Below is a small trained network, with its code and all its weights. Each question gives an input and a class and asks what happens when units are switched off, that is, made to give their printed mean instead of their output.

import numpy as np


def w(rows, s, z=0):
    codes = np.array(rows[::2]) - 128.0
    scale = np.full(codes.shape[1], s)
    scale[-1] = z or s
    return codes * scale


def norm(h):
    return h / np.sqrt((h * h).mean(-1, keepdims=True) + 1e-5)


def f(y):
    return np.maximum(y, 0)


def log_softmax(a):
    a = a - a.max(-1, keepdims=True)
    return a - np.log(np.exp(a).sum(-1, keepdims=True))


def net(x, mask):
    res = np.array(x, float).reshape(1, 6) / 4 @ E
    u = 0
    for l in range(3):
        y = f(norm(res) @ A[l][:, :-1].T + A[l][:, -1])
        res = res + np.where(mask[u : u + 4], y, B[l][:, -1]) @ B[l][:, :-1]
        u += 4
    return log_softmax(norm(res)[-1] @ U[:, :-1].T + U[:, -1])


A, B = {}, {}
E = w([
[177,169,217,163,59,63,162],'x0',
[233,149,107,192,148,103,57],'x1',
[112,137,137,126,138,120,107],'x2',
[122,24,98,161,56,122,73],'x3',
[129,131,128,113,125,132,113],'x4',
[150,150,185,164,156,254,83],'x5',
],0.008)
A[0] = w([
[69,109,230,85,47,158,183,61],'L0N0',
[134,157,251,150,14,125,132,4],'L0N1',
[141,133,214,184,83,231,136,33],'L0N2',
[98,70,186,173,33,124,89,39],'L0N3',
],0.014,0.0045)
B[0] = w([
[6,189,64,147,108,116,134,253],'L0N0',
[178,50,147,186,253,105,238,254],'L0N1',
[108,132,219,72,140,114,19,232],'L0N2',
[182,109,130,117,13,181,154,224],'L0N3',
],0.013,0.0087)
A[1] = w([
[137,122,135,101,87,2,169,16],'L1N0',
[143,235,184,108,143,115,186,5],'L1N1',
[132,79,131,135,181,147,170,50],'L1N2',
[230,158,150,183,123,75,86,56],'L1N3',
],0.02,0.002)
B[1] = w([
[136,152,234,118,159,132,91,249],'L1N0',
[188,98,113,160,24,157,131,238],'L1N1',
[170,187,90,117,149,142,124,210],'L1N2',
[6,148,113,136,109,114,176,254],'L1N3',
],0.018,0.0086)
A[2] = w([
[143,146,221,37,162,23,26,70],'L2N0',
[179,6,128,139,5,128,127,47],'L2N1',
[126,80,7,45,219,211,75,125],'L2N2',
[144,194,220,156,97,167,154,251],'L2N3',
],0.012,0.0021)
B[2] = w([
[112,103,226,105,152,237,43,174],'L2N0',
[254,229,29,113,84,132,114,182],'L2N1',
[208,109,181,203,199,42,245,186],'L2N2',
[176,72,28,61,199,99,21,247],'L2N3',
],0.0085,0.013)
U = w([
[116,116,188,94,161,142,31,255],'0',
[169,109,121,163,196,97,177,67],'1',
[9,148,64,121,102,109,141,171],'2',
[184,130,63,124,52,137,100,43],'3',
],0.014,0.00075)

Each question gives the input, the list of numbers given to net, and the class t.
The units are the neurons (one row each of A and B). Each row of codes is followed by its name. A weight is (code - 128) times the scale printed after its matrix; where a second scale follows, it is the last column's (A, B and U).
mask holds one flag per neuron, layer by layer. A switched-off neuron (its flag False) gives its mean, the last column of its row in B, instead of its output. The means were averaged over made-up inputs and are rounded, as every weight is.
A unit's drop is (log p(t) with every unit on - log p(t) with that unit switched off) / (log p(t) with every unit on - log p(t) with every unit switched off).
The circuit of an input: a set's keep is (log p(t) with only the set's units on - log p(t) with every unit switched off) / (log p(t) with every unit on - log p(t) with every unit switched off). Starting from all 12 units, units are removed one at a time, each time the one whose removal leaves the highest keep (on an exact tie, the one counted first), for as long as the keep stays at least 0.8.
circuit, biggest first: the units of the circuit, biggest drop first
k most important neurons: the k neurons with the biggest drops, biggest first
top k neurons in layer l: the k neurons of layer l with the biggest drops, biggest first
input [3,8,-6,-1,1,-2], class 2: circuit, biggest first	(L1N3)
input [-5,8,4,5,-3,0], class 2: circuit, biggest first	(L1N3 L0N0)
input [-6,-4,-7,-5,-3,-5], class 1: top 2 neurons in layer 0	(L0N2 L0N0)
input [-2,6,6,-6,8,1], class 2: circuit, biggest first	(L1N3 L0N0)
input [-6,8,-3,7,-5,-4], class 2: circuit, biggest first	(L0N0 L1N3 L2N3)
input [-7,-8,4,5,-2,-8], class 0: 4 most important neurons	(L1N1 L0N1 L1N3 L1N0)
input [0,2,8,-1,0,-1], class 2: circuit, biggest first	(L1N3 L0N0)
input [-4,-3,-8,-5,2,3], class 3: 2 most important neurons	(L1N1 L0N1)
input [5,5,8,3,-2,2], class 1: 3 most important neurons	(L0N1 L0N0 L1N2)
input [5,0,6,7,4,3], class 3: top 2 neurons in layer 0	(L0N3 L0N2)
input [-3,4,3,2,4,2], class 2: 3 most important neurons	(L0N0 L0N1 L1N3)
input [-8,-6,-7,3,-4,7], class 1: top 2 neurons in layer 1	(L1N0 L1N3)
input [-6,0,5,8,3,5], class 3: 3 most important neurons	(L0N1 L1N0 L2N1)
input [1,4,-8,-1,-5,-4], class 0: 2 most important neurons	(L1N0 L0N1)
input [3,-5,5,0,-6,1], class 2: circuit, biggest first	(L0N0)
input [7,-2,6,-6,8,5], class 1: 2 most important neurons	(L0N1 L0N3)
input [8,-3,-1,0,1,7], class 1: 2 most important neurons	(L0N1 L1N0)
input [6,-2,-6,6,0,0], class 1: 4 most important neurons	(L0N1 L1N1 L1N0 L1N2)
input [-5,-2,-7,-7,-5,-4], class 3: 2 most important neurons	(L1N1 L0N1)
input [-8,-8,7,-1,-3,-3], class 1: circuit, biggest first	(L2N2 L1N3)
input [5,8,-4,-6,5,-2], class 2: circuit, biggest first	(L1N3)
input [0,3,5,-5,8,-4], class 3: top 2 neurons in layer 0	(L0N1 L0N2)
input [-2,-7,-5,-8,7,4], class 3: top 3 neurons in layer 1	(L1N1 L1N3 L1N0)
